Each row has a hidden stage along a path, written after it and counted from one end. A new block has a new path.
[  58 -101  -70  -79  -82 -121  -75  233  224 -131 -342   14   99 -140
   -8 -135   86   93  226  324  433 -263  143  135  158  -62 -268 -135
 -102   24  -89 -117 -121   98  372    9] -> 2
[  24 -287 -143  350 -228  -45 -173  -21  -76  110  -97  350 -219  -40
  -92  -31   57  -99   97  597   78  406 -138 -119  -33 -251  160  -88
    6  159  101  -76  147   44  -90 -278] -> 6
[ -92 -145  -29 -304   45  -84  -44  194  387   10 -122 -288   -3   74
  221 -206  296  103  -68 -366  101  -96 -173  401  145  334 -120  -10
   69  245   67  201 -129 -210   69  250] -> 13
[ -45 -177 -141  371 -285    6 -199  -77 -258   92   37  369 -202  130
 -106    7  -65  -48  -44  446  -52  509 -206   37 -142 -279  255 -165
   58  131  302  -15  161  -10 -236 -272] -> 6
[ -68   49   40   88  142  -59  -20  -22 -367  363  283  265  141  253
  -16  221  -39  -46 -163 -184 -509  260 -164 -115 -128  -33  272   -5
  195 -129  446  174  -99  134 -435  -69] -> 20
[  46   99   43  -80  378  -69  172   88   82  219  -71   22  303 -230
 -146   -7  264   83  277   42  -47 -275   86 -276  125  -43 -195   24
 -109  -51 -206   -9 -266  441   70  179] -> 24
[ -43  -77  -16 -134  240   72  149  106  378  108 -119 -206   75 -186
  -73 -238  405  163  194 -200   60   13 -213  177  186   75 -271   28
 -172  298 -249  106 -210  148   11  278] -> 14
[ -10  136  129  -10  -14 -147 -313  -70   37  -95 -307  -18   45   41
   44 -174 -357   88  140   97  299   41   49   92  -18  -76  151 -292
  -93  243  254 -226  -26    9  153 -155] -> 0
[-203  -46  -60  -97 -117  -23 -200   -9    0   60  131 -114 -145  323
  194 -130   43   79 -307 -317 -142  280 -336  488 -121  207  268 -151
  207  250  479  265   76 -331 -239  105] -> 11
[ -57 -103  -47   93 -280 -260 -450    0 -159   -9  -69  238 -141  228
  177  -16 -293  -76 -134  408  149  179  -18   84 -164  -11  425 -237
  218    3  588  -55  243 -255   46 -253] -> 1
[ 185 -269   16   78 -104 -256 -176  101  297  -59 -477  123   45 -201
   -1 -108   14    7  400  520  588 -100  129 -251  216  -67 -150  -86
 -169  167 -173 -284  -14   85  351 -201] -> 5
[-120   41  -99   28  -57   34 -126  105  -50  -10  -79   67 -110   -7
    4 -124    0   -4  -46  207  -43   72   -7  292  -52 -148   58 -179
   60   62  203   25  -48   50   51  -44] -> 0
[  25 -177 -163  -38 -143  -44   27  312  152  -92 -229   75   57 -106
  -26  -61  243   66  131  315  281 -213  100  201  152  -85 -330  -70
  -36  -57 -108   -4 -142   93  275   19] -> 4
[  -9 -281  -57 -103   79   17   30  143  494   55 -291 -205 -150 -194
   89 -278  416   15  170  -61  170   63 -173  198  261  119 -228   46
  -93  413 -284   46 -157  -10   89  132] -> 11
[ 215    7  304  -79  359 -334  -85  -46  198  227 -323   29  393 -119
    0   46 -142   43  438  -88  248 -153  100 -593  217  100  -17   12
 -181  127  -67 -258 -216  282   84 -101] -> 19
[ -92 -150 -219   -7 -193   69   51  282  -18  -27   -3   63  -38   89
   18   -9  288   39 -121   57  -60   -2  -40  418   45  -47 -213  -59
  105  -35   86  186 -138  -20   -4   36] -> 7
[  12 -108   80 -146  144 -193  -55  116  120  195  -30  -20  176  115
  134   41  104   32   17 -260  -47  -12  -93  -49   92  233   35   39
   81   49  192  102 -110  -35  -88   44] -> 17
[ -46  138  180   61  171 -149 -241 -294  -65  179   54   30  179  166
  -75  -98 -246  187   91 -138   46  355 -301 -152 -148   45  381 -190
  -96  284  386  -28  121    7 -248    8] -> 16
[  18 -218 -188  -62 -167  -82  -23  349  169  -92 -219   90    1 -110
   35  -67  253   10   83  388  265 -238  125  212  148  -52 -271  -56
   28  -91  -49   11 -102   37  311    6] -> 3
[  35  126   75 -240  381  -88  224  236   52  196  -12  -45  440  -69
  -50  103  228  114  149 -302 -143 -399  120  -85  167   86 -302   63
  -30 -196  -67   93 -409  365   37  218] -> 20
[  91  -68   19   91   -5 -127 -181   17  223  -72 -421   88    8 -255
 -101 -212  -67   58  386  510  481  -22   87 -133  120 -198  -79 -179
 -226  218 -128 -290  -18  184  319 -134] -> 1
[ -30 -126  -50 -195 -121 -184 -138  219  194  -78 -182 -107   63  121
  201  -77  109   71  -36  -72  230 -190   32  273   90  214  -86 -105
   92   76  174   74  -61 -189  178   44] -> 8
[  -5   91   33 -278  308  -58  243  305    4  201   56  -39  404   35
   19  148  263   80    9 -409 -261 -388   98   57  145  139 -293   82
   78 -254   27  193 -421  277  -22  224] -> 20
[-137  -87  -62   -9 -202 -148 -296   -4  -84   30   57   40 -101  301
  187  -56  -67   22 -232  -15  -12  220 -187  271 -148  142  328 -179
  214  137  521  142  164 -309 -124  -51] -> 9
[-186   -5 -108 -240   96  153  134  181  256   13   20 -302    4   29
   32 -244  404  200 -105 -424  -89  -11 -259  608   82  149 -241  -54
   -9  240  -18  295 -214  -34  -52  380] -> 12
[-104 -196 -126  123 -301  -70 -232   39 -160   66   58  173 -198  291
  148   23  -14  -66 -239   90 -113  350 -186  253 -107   14  263 -125
  233  118  456  128  117 -253 -219 -185] -> 8
[  57  -52  168 -109  247 -117  -92 -101  486   47 -353 -246   98 -190
  -26 -325   91  192  378 -127  412   62 -186  -69  195  131  -93  -82
 -298  523 -208 -143  -96   76  128  141] -> 13
[  15 -248 -223    6 -151  -32   47  339  144  -44 -165  125   -1 -137
  -32  -45  355   11   98  410  190 -173   85  164  141  -85 -307  -18
   12  -89 -122   52 -105   94  238   16] -> 5
[  43   32   60 -243  338  -69  242  292   89  210  -45  -45  376  -55
   14  128  278   47  106 -349 -188 -368  115  -43  221  108 -341  114
   22 -185  -94  115 -449  328    9  175] -> 20
[ -11  -91 -143   57    2   60    8  190  168  -38 -248   77  -76 -281
 -124 -187  220   18  218  440  184  -54   53  144  117 -240 -236  -93
 -126   99 -200  -75 -124  233  234   -2] -> 1
[ -85   30   79   57   89  -41  -81  -84 -215  266  194  114  108  285
    2   89  -76   53 -132 -326 -331  373 -282   29 -108   41  254  -56
   96  101  425  154  -51    4 -431  -38] -> 17
[ -60 -148  -65  179 -288 -115 -292  -41 -190   49    5  217 -140  271
   89   16 -146  -34 -147  189    4  372 -167  124 -134  -43  314 -175
  151  137  457   28  159 -199 -185 -237] -> 7
[ -73  -39  137   51  -26 -107 -316 -271  101   95  -94  -84 -126  210
  103 -217 -202   90   -3 -217  111  491 -392  119  -73  125  372 -195
  -30  532  352  -27  126 -232 -249  -54] -> 12
[  14 -232 -179   94 -114  125   99  268  186  -33 -282   93 -145 -226
 -104 -131  310  -28  173  325  136   28    8  249  205 -253 -379  -24
 -104  123 -282  -42 -238  214  145  -54] -> 2
[  48 -174  144   -2  112  -95  -67  -37  174  214 -142  -27   36   92
   85  -37   24    6  104 -331  -29  304 -235  -60  144  119   42   32
  -43  344   74   -6 -151   -1 -235  -83] -> 16
[-183   11 -179   31 -257  -46 -238  128 -263  -26  124  178 -111  249
   79  -13  -89    5 -287  229 -113  118  -60  416 -210  -76  246 -228
  248 -119  565  160  116 -169  -41  -61] -> 1
[ 115 -288 -103  142 -103 -143 -134  146  248  -21 -383  199 -105 -292
  -53 -144  136  -59  335  696  428  -23   89 -164  176 -185 -123  -61
 -114  113 -193 -221   15  138  317 -167] -> 2
[  70 -219    8  173  -69   -1  -63  -13  225   31 -344   41 -117 -131
  -61 -158   94   -2  261  161  237  268 -118  -11  180 -139 -128  -64
 -176  421 -192 -163 -113  105    0 -178] -> 8

Each row has a hidden stage along a path, written after it and counted from one end. A new block has a new path.
[ 224    0  254  354   -4  249  208 -156 -192  -11 -181 -272  -46 -132
  125  231 -208   45  333 -242   98 -462 -271  -69   24  188 -115 -141
  143  197   21  396  153 -255  -91  -18] -> 22
[  44   55 -168  198  146   90  283  125   39   28  -96  -99   33  307
   38 -464  170 -150 -149 -202 -256  181  -17 -138  166 -149    6  225
  -74  185  -73 -168  -23   51  183   46] -> 9
[ 335  271  -19  269    4  290  332   14  -84   94 -217 -237  -36  235
  155 -172 -112  -56  428 -541  125 -133   -3 -101 -102  -92  -50 -140
   18  419 -170  414  195 -213 -111  -58] -> 24
[ 236  195 -244    0   37  383   38 -134 -123   47 -102 -176  194 -214
  155  346  -81 -125  349 -685  100 -408 -351  -11  292  466 -176 -159
   28  244 -297  193  131 -328  -42  265] -> 27
[ 137 -560  460  258 -115   -9  -22  -65 -106 -366  193  -41   -4 -101
   54  -44  -61  207 -129  229  -10  -47 -213  -81   99   39  -23   72
 -137 -326   -5   72  -38 -118   -1 -113] -> 1
[  18  -45   66  -58 -113  175  -70   35  -70 -231 -224   84   91 -382
   56  295   -2  201  -56  -56 -122 -146 -152   29  -35  297 -225   -4
   92 -227  -19   64  -68 -134   26  145] -> 15
[ -43 -364   56  353  290   31  117  -64  132 -197   63 -123 -117  -12
  -82 -306  209 -131 -194 -461  124  116 -333  -72  229 -136  123  200
 -145   62 -230 -166 -111 -273   78  -85] -> 5
[ 131  485 -366  -75 -120 -104  237  502  292   92 -297  181  -30  469
   38 -541  363   91 -248 -278 -252  761  382  -52 -303 -596  -77  247
 -142  153 -154  -54   50   41  178  -61] -> 8
[  88 -449  314  303  -29  -72   12  -76  -64 -180  130 -120  -27  -97
   32   88   33  109 -204  134  -56  -69 -384  -88  263   72   14  185
 -121 -202    7  -53    5 -191  117  -14] -> 3
[ 379 -273  386  433 -222    8  340  179  -92 -121   43 -163 -120  682
  171 -742  -65  131   57  196  -94  394  154 -254 -150 -485  166  192
 -283   23  -64  230  107  -12   17 -207] -> 2
[-212 -281   -3  -41  241  160  -92 -247 -180 -247   78  -32  308 -641
  -22  448  -27  -41 -283  168 -351 -656 -371   42  499  707 -288  -25
  209 -265  192 -320 -182  150  163  203] -> 12
[ 213  369 -280 -340 -101 -358    0  112   53   71 -133   98  230 -255
   -2  448   -3  418 -183 -125   11   19  300  251 -392   66   78 -274
  -87  -87  -40   -9   23   30   17 -223] -> 21
[ 116 -401  327  379  158  209  140 -342 -292 -159  -51 -337   10 -302
   52  239 -269   26  199 -178  153 -609 -426  -53  163  441  117 -124
   42   35  -21  151  -43 -259  -76  -15] -> 19
[ 102   86  -43 -178 -185 -334  -51  334  256 -206   -1  305   36    1
  -40 -120  249  383 -406   52  -93  558  337  116 -364 -430  -87   46
 -170 -290  -64  -41  -30   42   67 -281] -> 3
[  80 -210  140  423  140   78  313   -7  -67  -26   40 -226  -26  302
   60 -422   45 -135  -96   31 -220  -24 -168 -199  272 -123   23  214
  -52  145   54  -66   25   35  152  -35] -> 6
[ 196 -242  317  387   95  177  215 -328 -340  -23  -27 -395   69 -202
  119  300 -327   29  249   -3   30 -716 -348  -71  195  432   32 -168
  106  113  122  229   75 -124  -40  -31] -> 21
[  45  190 -240 -252   84  361 -195 -221 -127 -129  -12   13  366 -755
   95  783  -96  -18  194 -445  -35 -731 -340  145  362  771 -494 -339
  262  -41  -90  116   33 -138  -60  261] -> 27
[ 382  212   -5  202 -201    0  235  154   12  134 -361 -169 -157  255
  117  -38  -14  200  237 -531  254  258  -38  -50 -353 -237  233   18
 -203  253 -299  336  166 -448  -50  -53] -> 21
[ 300  385 -254 -226 -131 -307  126  148   24  137 -175   12  168   13
   50  200  -28  361  -81 -168   24  129  345  167 -426  -75  167 -219
 -158   40  -87   58   71    4   16 -230] -> 21
[ 139  214   22 -108  -33   -9   33 -152 -206   10  -19  -61  290 -484
   97  684 -219  232   36  193 -190 -681   -3  128   34  449 -327 -354
  258  -69  285  172  113  164    0  -76] -> 23
[ 491  477  -65  205 -248  182  373  190  -83  263 -316 -210  -37  476
  247 -176 -103   73  429 -377   18  105  130 -135 -242 -236  -29  -63
  -67  423 -152  487  315 -196  -46   -8] -> 24
[  69  -39 -117   37  191  167  271   20 -128 -150  -34  -76  215  182
   44 -504  -58  -66  -63  -49 -267  -58  249  -71    3   80   49  -42
  -45   57  -34 -139 -149  285   44  -65] -> 13
[ -18 -247 -118  177  322  217  214 -127 -128 -128   13 -198  150   43
   10 -341    7 -217  -89 -271 -150 -176 -169 -104  316  269  137   91
  -88  102 -143 -274 -170   29  107   95] -> 12
[ 351   83   -6  140 -242   81  235  220  -55    8 -349 -102  -76  381
  145 -319  -23  193  152 -336   77  391   83 -110 -346 -191  264  121
 -265  118 -302  198   50 -293   -8   31] -> 16
[  36  361 -398 -168  -33 -240   92  399  323   41 -187  220   30  167
  -40 -249  400  135 -407 -288 -191  638  248   53 -205 -427  -49  202
 -150   11 -150 -212  -15    2  196  -78] -> 7
[ -11  -85  144   -7  150   28  -61 -311 -178 -171   16  -89  213 -767
  -14  764 -204  184   -6   12    0 -806 -241  174  112  571 -247 -358
  268 -146  205   93  -27   -7  -57  -94] -> 22
[ 426  728 -400 -100 -196  268  256  353  121  150 -365   32   33  403
  197 -323   73   34  418 -809   96  375  356  -27 -392 -350 -158 -146
  -76  436 -391  452  235 -206 -122   -2] -> 26
[-146 -363   84  200  246  250   37 -289 -254 -147   78 -206  224 -409
   31  288  -61 -171 -176  149 -353 -670 -537  -93  656  674 -203  106
  164 -116  181 -275 -110   59  209  275] -> 11
[ 298  529 -338 -288 -118 -157  120  104  -46  187  -92    2  310  -55
  111  329  -72  248    4 -101 -139 -133  317  145 -205  112  -96 -303
   -7   96   19  105  156  147   32 -121] -> 24
[ 402  252    4  282  -75  141  366   54 -102  165 -237 -264  -53  351
  165 -193 -134   37  362 -416  112  -25   51 -106 -194 -160  109  -93
  -81  388 -157  380  207 -204  -66  -97] -> 23
[  19   49   87 -102 -168 -253  -54  191   95 -158   35  216  125 -214
   12  209  135  330 -410  412 -339  101  132   74  -73 -102 -319   41
   62 -337  244  -52   21  188  147 -146] -> 4
[ 232  382 -279 -322 -165  208  -95  -81 -219   77  -39  -14  457 -432
  211  753 -166  116  170  -63 -259 -601 -121   96  264  691 -436 -296
  178  -42   39  142  162   47   34  278] -> 27
[ 249  319 -155  -58  -16 -101  182   97   36   37 -191  -21   70    6
   39   28  -29  223   68 -363  114   43  276  113 -387 -131   73 -233
  -57  152 -121  187   55  -57  -74 -250] -> 22
[ 384 -337  502  463 -275  155  289  220  -66 -283   -1  -84 -202  627
  176 -821  -62  155  166   72   26  465  160 -267 -261 -552   77  169
 -260  -30 -152  390   82 -127  -89 -221] -> 1
[ -11 -281  252   68    8 -176   -6  -98 -129 -197  237   -1  222 -289
   26  248  -52  202 -375  623 -391 -352  -70   14  246  217 -240  -12
   96 -349  367 -140  -32  302  153 -131] -> 4
[   3   76 -129  -82   30 -252   50  201  183 -108   22  154   96  -22
  -48 -130  229  177 -417   42 -215  282  203   71  -95 -248  -97   65
  -66 -138   39 -185  -57  153  144 -201] -> 5
[ 270  278   26  -11 -178    3  101  -51 -194  125 -123 -124  188 -217
  161  558 -199  236  132  120 -154 -460  -46   48  -22  296 -223 -219
  139   36  191  266  210   11   20   -2] -> 23
[-229 -261  -18   99  249  188  -81 -194  -58 -182   -1  -57  144 -568
  -38  396  115 -131 -265  -97 -239 -477 -567   -7  557  546 -281  136
  174 -150   73 -290 -131  -96  196  267] -> 10
[ 188 -110   98  315  127  139  167 -159  -73  -35 -177 -266 -102 -127
   26  124  -84   16  234 -617  332 -227 -324  -17  -30  121  177  -83
  -64  223 -249  211   40 -451  -99  -55] -> 21
[-112 -582  452  359  156  127  -82 -197  -14 -429  146  -39  -86 -465
  -53  159   45   28 -155  -39   50 -304 -506  -42  313  156 -229   83
   93 -251   34   25  -99 -240    1  -56] -> 3

Each row has a hidden stage along a path, written after it and counted from one end. A new block has a new path.
[-183   -1 -161  -78  -80  417  178 -133   68 -167  234 -290   34    2
   83  -45 -111   41  294  112 -459 -166 -130 -199  -37  219  201  357
 -217   26  -45 -265  -33  223 -116 -168] -> 8
[ -30  141 -186  198  -98  614  112   20  120  -37   89  -66  179 -194
  264 -158  309  144   97  215 -199 -375  -46 -454 -155  121  212  221
 -304 -166  176 -279  149 -107 -341  219] -> 12
[-204 -168   65  -90   85 -282  -92  128  -19  -96 -262  242 -353  -87
  117 -233 -127 -142 -165  -30  217 -111  114 -118  390   62  124  -59
  170   75   59   97  140 -171  -18  -28] -> 14
[ -45 -316  -81  -93   43 -412 -126   86   59  113   49  307 -308 -104
 -121   18 -340  -41  -69  -34  422  121  -24  203  560 -292  109 -128
  353  -32   90  138  235  -14  164 -179] -> 10
[-128  106  -70   -7 -104  611  262  -97  110  -85  289 -272  201   16
   97  -80  -81   77  242  110 -281 -304 -129 -222  138  180  298  233
 -285   13  -47 -221  103  190 -189 -193] -> 7
[-135 -177   30 -132   61 -159   19   37  113   23  177  114 -127   48
  -88  -73 -425  -91  -63   -1  373  -79  -95   75  763 -104  281 -169
  223  125  -56  148  365   88  104 -368] -> 7
[  34   17  -95  118   11  343   38  -50  -31  -49  -95  -33 -143 -197
  212 -253  343   -6  -15  148 -478 -196   -8 -343 -477  229   37  263
 -169  -52   45 -155 -171 -142 -266  249] -> 14
[ 114 -283   54  -70   47 -388  -46    5  -16  238   -1  288 -384 -108
 -211    6 -209  -99 -104  -83  197  259   39  352  240 -375  -36  -66
  362   -9   37  190  -91  -66  181 -164] -> 10
[-305 -103 -168 -195  -93   78   39   17    2 -207   16  -81 -120  -59
  110   15 -217   32  285    8 -198  -82    4 -113  181  101  129  327
  -87  -58  109 -271    1  160  -34 -119] -> 10
[-107   72 -151   20 -129  455   92   61   28  -51   43  -28   85 -164
  198  -61  123  123  187  102 -202 -252    2 -284  -36   59  146  283
 -238 -187  196 -320   40   16 -228  113] -> 12
[-293   50  -64   17  -85  391  229 -138  118 -282   49 -307   39    9
  188 -159  -41   -6  234   88 -321 -265  -17 -310   34  314  264  313
 -276  114  -39 -196   16   47 -189 -127] -> 9
[-106 -245 -302 -330   82 -315 -294  172   59  -77  204  102 -126 -100
  -54   59 -215  -51   34  139   28   70 -215 -117  299 -144   43  112
  257 -122  198 -163  330  207   73 -131] -> 4
[ 269  -54 -229  229   19  429  -46  -40   14  137  106  107  -30 -304
  158 -199  307  146 -112  184 -171 -266 -156 -248 -310  113  115   12
 -104 -194   36   -9  107  -77 -324  262] -> 16
[  23 -206   68    1  108 -282 -139  163  -11  130 -166  426 -326 -158
   36 -208 -112  -88 -303  -27  455  -94   51   23  485 -119  127 -263
  278  -16   63  239  252 -197  -14    9] -> 14
[-266   72  -51   51  -49  454  270 -220  145 -296  117 -404   51   56
  166 -210  -12  -41  213  135 -454 -277  -75 -353  -68  398  288  314
 -291  204 -138 -163   -3   56 -202 -166] -> 8
[  19  -18  -92 -111  -91  400  179  -96  -11   75  285 -154    7  -42
  -49   42 -100   61  258   47 -429  -34 -110   40  -88  -21   86  312
 -124  -75  -16 -227 -175  251  -48 -174] -> 7
[-364  -55   94 -240 -100   69  186  -24  -20 -216  -54 -133 -127   72
   54  -41 -353  -60  255 -123 -118  -94   95   27  395  131  180  255
 -100   89  -22 -139  -87  170    9 -316] -> 9
[ 243 -114  -59  198   68  128   65  -83  180  275  323  110  -29  -99
 -131 -104  -24    4 -156  147  190  -52 -186   38  217 -219  206 -179
  168   23  -55  189  257  -73  -26 -122] -> 7
[ -75   -6 -146 -117   -8  318  120 -127   32  -96  242 -279  -32   -5
   25  -66   -9  -35  201  152 -586  -75 -153 -196 -230  154   95  361
 -120   47  -50 -244 -119  186  -79 -143] -> 6
[  20  191  344  152  -60  375  332 -105  -22   39 -234  -91  -66  -49
   99 -292  316 -122  -57  -46 -336 -153  237 -105 -309   63   43  211
 -216  107  -26    0 -401 -284 -227   37] -> 12
[  98 -372  -83 -186   45 -424 -120   52  -19  274  198  328 -359  -91
 -274  125 -425  -31  -18  -61  282  285  -92  429  472 -423    9  -94
  438  -78   41  135   76  143  270 -265] -> 8
[ 227 -242  268  -87   89 -578 -155   80   68  178  -94  266 -194 -106
 -299 -130    0 -227 -319 -141  376  289   17  338  201 -372 -104 -201
  383   -8   58  389   14 -152   23 -147] -> 1
[ -73 -167 -164 -286   40 -128 -140  176   52   50  268  145  -43  -48
  -78   67 -330  -14   27   69  204  -29 -171   -2  579 -210  152  -11
  217 -100  133  -96  375  231   80 -248] -> 5
[ 230   17   11  239   14  218   64  -23   40  212  -35  146 -112 -221
   45 -198  371  -16 -158  126 -138  -70   36 -127 -332 -141    8   62
    4  -82  104   16 -116 -292 -174  219] -> 12
[ 192   79  -91  129   35  454  127 -105  143  125  327 -152  129  -79
   -8 -153  234  -10  -38  245 -323 -169 -200 -247 -230  -13  142  122
  -85   11  -19  -79   75  -19 -185  -25] -> 5
[ -62  117  -24  -34    3  304   60  -11  142 -169  111 -246  181  -38
   99 -199  223  -84   13  175 -317 -219 -110 -403 -146  159  139  228
 -171   31   67 -163  110    0 -259  -33] -> 3
[  40 -156 -460 -179 -105  313 -128 -147 -161 -164  123 -208  -12 -310
  204  111 -113  315  253   17 -305 -253 -160  -54 -165  223   92  223
 -196 -289   29 -144   48  401 -316  -48] -> 18
[ -72 -292  265 -210   53 -568   29   14  -70  125 -146  263 -483   21
 -234  -36 -423 -214  -99 -237  287  280  165  471  521 -306   -4  -89
  396  144  -55  280 -158  -38  269 -363] -> 9
[ -58 -110 -495 -101  -84  357 -110 -211  -59 -322  104 -339   73 -286
  305   31  -84  303  216   77 -232 -408 -182 -246  -89  373  217  168
 -264 -187  -16  -95  235  330 -408  -76] -> 18
[ 245 -226  109 -149  171 -506 -167   74   14  279   67  276 -304  -82
 -284  -71  -44 -229 -314   10  158  279  -57  240  138 -431 -105 -141
  476   30   43  248    9  -98  156 -163] -> 4
[ 135 -185  -62   25   30  -30   55 -130   38  156  169   32 -228  -90
 -147  -39  -60  -46    8   52 -175  142  -89  146  -88 -159   24   97
  162   25  -50   61 -131    8   61 -124] -> 8
[-246   -8  -13 -192   -6  182  120   10   80 -143  182 -146   32   69
   45  -81 -279  -57  121   50  -64 -211  -92 -155  451  118  271  117
  -54  102  -34 -118  212  186  -39 -314] -> 6
[-157  136   96   36 -117  567  353 -163   85 -119  126 -305  125   43
   95 -150  -32    3  210   23 -335 -265    0 -159   33  221  258  260
 -314  107 -106 -145  -95   82 -197 -203] -> 8
[ 239 -146   69   -3  114 -120   19  -37   60  295  220  153 -186  -52
 -220  -82  -81 -122 -195   56   68  116 -109  177  153 -304   52 -122
  298   61  -61  199   37  -37   92 -200] -> 6
[ 289 -170  -47 -136  118 -228 -125    2  -31  257  173  118 -245 -128
 -239  -19  105 -142 -142   99 -275  281 -127  132 -293 -338 -175  109
  318  -52   68   25 -185    0   90  -52] -> 4
[ -19   73   67 -200  -87  208   41   89   23  -60   73 -124  170  -61
   -8  -52   92  -40  102   -5 -223  -73  -40  -95  -28  -36   18  257
 -137 -131  142 -188  -39  133 -200  -90] -> 2
[-307  -71 -113 -162  -74  210  124  -31   86 -199  179 -161    9   31
   78  -24 -344   30  256   31  -73 -195  -89 -120  442  159  295  191
 -110   46  -19 -180  192  233  -38 -282] -> 8
[-265   -3 -153  -97  -50  376  151  -84  120 -221  245 -272   81   37
  120  -81 -198   23  248  132 -268 -259 -155 -275  216  258  303  252
 -193   74  -51 -227  176  220 -117 -229] -> 7
[ 210 -198  -79  -38   39  -38  -59 -221 -162    4  -96  -53 -267 -244
   37  -92  -23   59 -104  -86 -137  -72  -13  166 -197   94   -2  -32
   55  -36 -138  264 -149   65 -203 -101] -> 18
[ 195 -200 -115   71  127 -110  -90   52  190  284  356  253  -60  -91
 -159  -61 -178  -20 -231  153  456  -42 -234   42  552 -316  234 -311
  338    1   14  214  507  -29   62 -183] -> 6
